Each row is followed by its class.
[ -1  -7  -9 -25 -12 -18 -22   9   2   2  10 -19   3 -10  13  -6   3  20
   9  -1   1  16  -8   5   2 -11   8  -3  -5  -9   1   4   4  -3  -6   0
  -1  12  20  -2   0  -4]  Ret
[ -1  -1   5 -14   7  -4   3   3   5  -2  -2  -6  -3  -2  -4 -13   1 -18
  -3   4  -5   1  -1   0   0  -6  -6  -2   7  -5   0 -10   2   1   3  -4
   0  11   4   1   0  11]  Ret
[ -1  -2  -1  -6   4  -3   2   3  -4  -5  -1   1   5   4  18   5   0   7
  -9   0   0 -10   2  -4   1   1  -2  -8 -15  10   2  -3  -3  -4   1  -2
  -4  -4  -4   5  -7  -1]  Ret
[ -1  -6  -1 -36  -2  -3 -18   8   1   0 -12 -15  -2  -5  15 -20   1  -8
  10 -12   2  10  -6  -4   8 -11   3   1   9  -1  -1   0  14  -1  -7  -3
  -2  18   9  -3   6   7]  Ret
[ -5   1 -10 -13  -8  -7 -29   4  -1  -4  -3  -4   7   2  14 -12  -2   7
   9  -4  -4   5   0  -1  14 -13   1   0  -1  -5  -3   2   5  -1   1  -5
  -7   9  10  -7   5  -4]  Ret
[ -4  20  -5 -18 -11  -8 -14  13   4   4   4   2   5  -9  -5 -11   3  -1
  17 -10  -5   0  -1 -18   0 -11  11  10   0   3   2  -9   6  -5  -6   2
  -5   5  -1  -4  18 -15]  vigeg
[ -3   8  -1 -18  -1  -8  10   7  -3  -9   7  -2   2  -8  -2   8   1 -10
   6   7  -5  -4  -2 -10  -6  -3   8   1   1   3   4   1   1  -6  -6  -1
   3  18  -1   6  -2  -1]  noze
[ -2  -1  -2   6  -4 -11  20  -1  -5   6   7  -5   3  -9 -11  -9   4  10
  17 -12   0  -6   0  -7  -6   2  15  -2  -2  -6  13  -2  -6  -3   1   2
  -7 -13   1  -1  -9   3]  Ret
[  5 -29  -5 -37 -10  -5 -38   8   0   8  -9   6   6   1  14  -4   1  15
   3   1   2  23  -6  19  12 -10   1  -7  -8  -8  -9   9   3   2   3  -9
   4  11  19  -2  10 -12]  vigeg
[ -4  16  -3 -10   3 -12  13   7   0 -13  11   7   6 -13  -4   6   2  -3
  10   3  -2   4  -2  -5  -5   6  11   1  -1  -2   1  -6  -2  -5   0  -1
  -6  12   6   0  -6   4]  Ret
[ -2   0  -5 -20 -11 -14 -11   9  -4  -3   3   0   6  -4   0  -9  -2   9
  20  -7   1   1  -5  -4   3 -12  14   2   0  -6   1   4   3  -3   1   0
   1  10   9  -4  -1  -3]  Ret
[  1 -15  -4 -21  -3   1 -29  -6   3   2  -4  -4  -2  -6  12  15  -2   3
   0  -1   0  10   4   0   5  -1  -2   0  -6  -2  -9   6  -1   5   4   0
   1   6  12  -1   6  -9]  vigeg
[ -3  16  -4  12   0   5  -7   7  -6   4   3   7   3  -2  13   6   0  -1
   3 -11   4 -13   0 -17  -3   7   0   4  -8   6   8  -7  -2  -1  -6   4
  -1  -8 -13   3   3  -9]  Tigov
[  3   2   1   0  -4   8  30   2 -20  -7  -1  13   3 -11 -12  -1   6 -24
   1   1   2  -7   2 -16  -6  21  15   4   4  -4   1  -2  -7  -1  -2  -5
  11  11 -14   4  -8  -1]  vigeg
[  3  -4  -3 -18   0 -10  -6   0   3  -2  -2   2  -3  -5   2  -1  -1   3
  11  -3   2  10   0   1   2  -1   4   1  -2  -3  -1   2   1   1   2   0
  -3   3  13  -4  -1   2]  Tigov
[  5 -26  -2 -47 -15  -7 -19  15   2  12   1   4   6  -3   1   1   3  11
  15   4   0  18  -8  12   8 -23   7   7  -5  -3  -5  -1   9   0   6   0
   5  16  14   8   4 -40]  vigeg
[  0  -8  -5   6   1 -10   4  -5 -11   5   6  -6   2  -2  16  -5  -1  33
   5  -5   2   3   0  -9   1  10   5  -5  -7  -6  -9  -6  -8   1   4  -1
  -3 -13   3   1  -5   2]  Ret
[ -2   7  -6   4  -6 -14   4  -4  -2 -17  -3   0  -2  -4  -7  -6   0  -5
  11  -6  -1   8  -3   1   2   9   8  -2   6  -9   6   9   1   0  -3  -6
   0   6   7  -1  -1   7]  Tigov
[ -3   7  -5  -8   0 -11 -12   6   5  -4   3   3   3  -1  11   3   0   4
   5  -2   0  -4  -3   3   1  -7  -5  -4  -6   1  10  -8  -4   0   3   0
  -5   3  10   2  -2   7]  Ret
[  0   2  -3  -8  -6  -1 -13  -2   7  -2  -2 -11  -1  -3  11  10  -2  -4
   8  -3   2   9  -2   1   1   0   4  -1   1   2  -3   6   3   2  -4   1
   0   3   7   0   6   4]  Ret
[  0  13  -1   6   7   2   4  -4   2 -10  10  24   2   3  -7  22   8  -9
 -11  11   0  -9   7 -12  -5  11  -6  -1 -16   2  -7 -12 -17   0   2  -1
   0  -4  -3   5  -2 -15]  vigeg
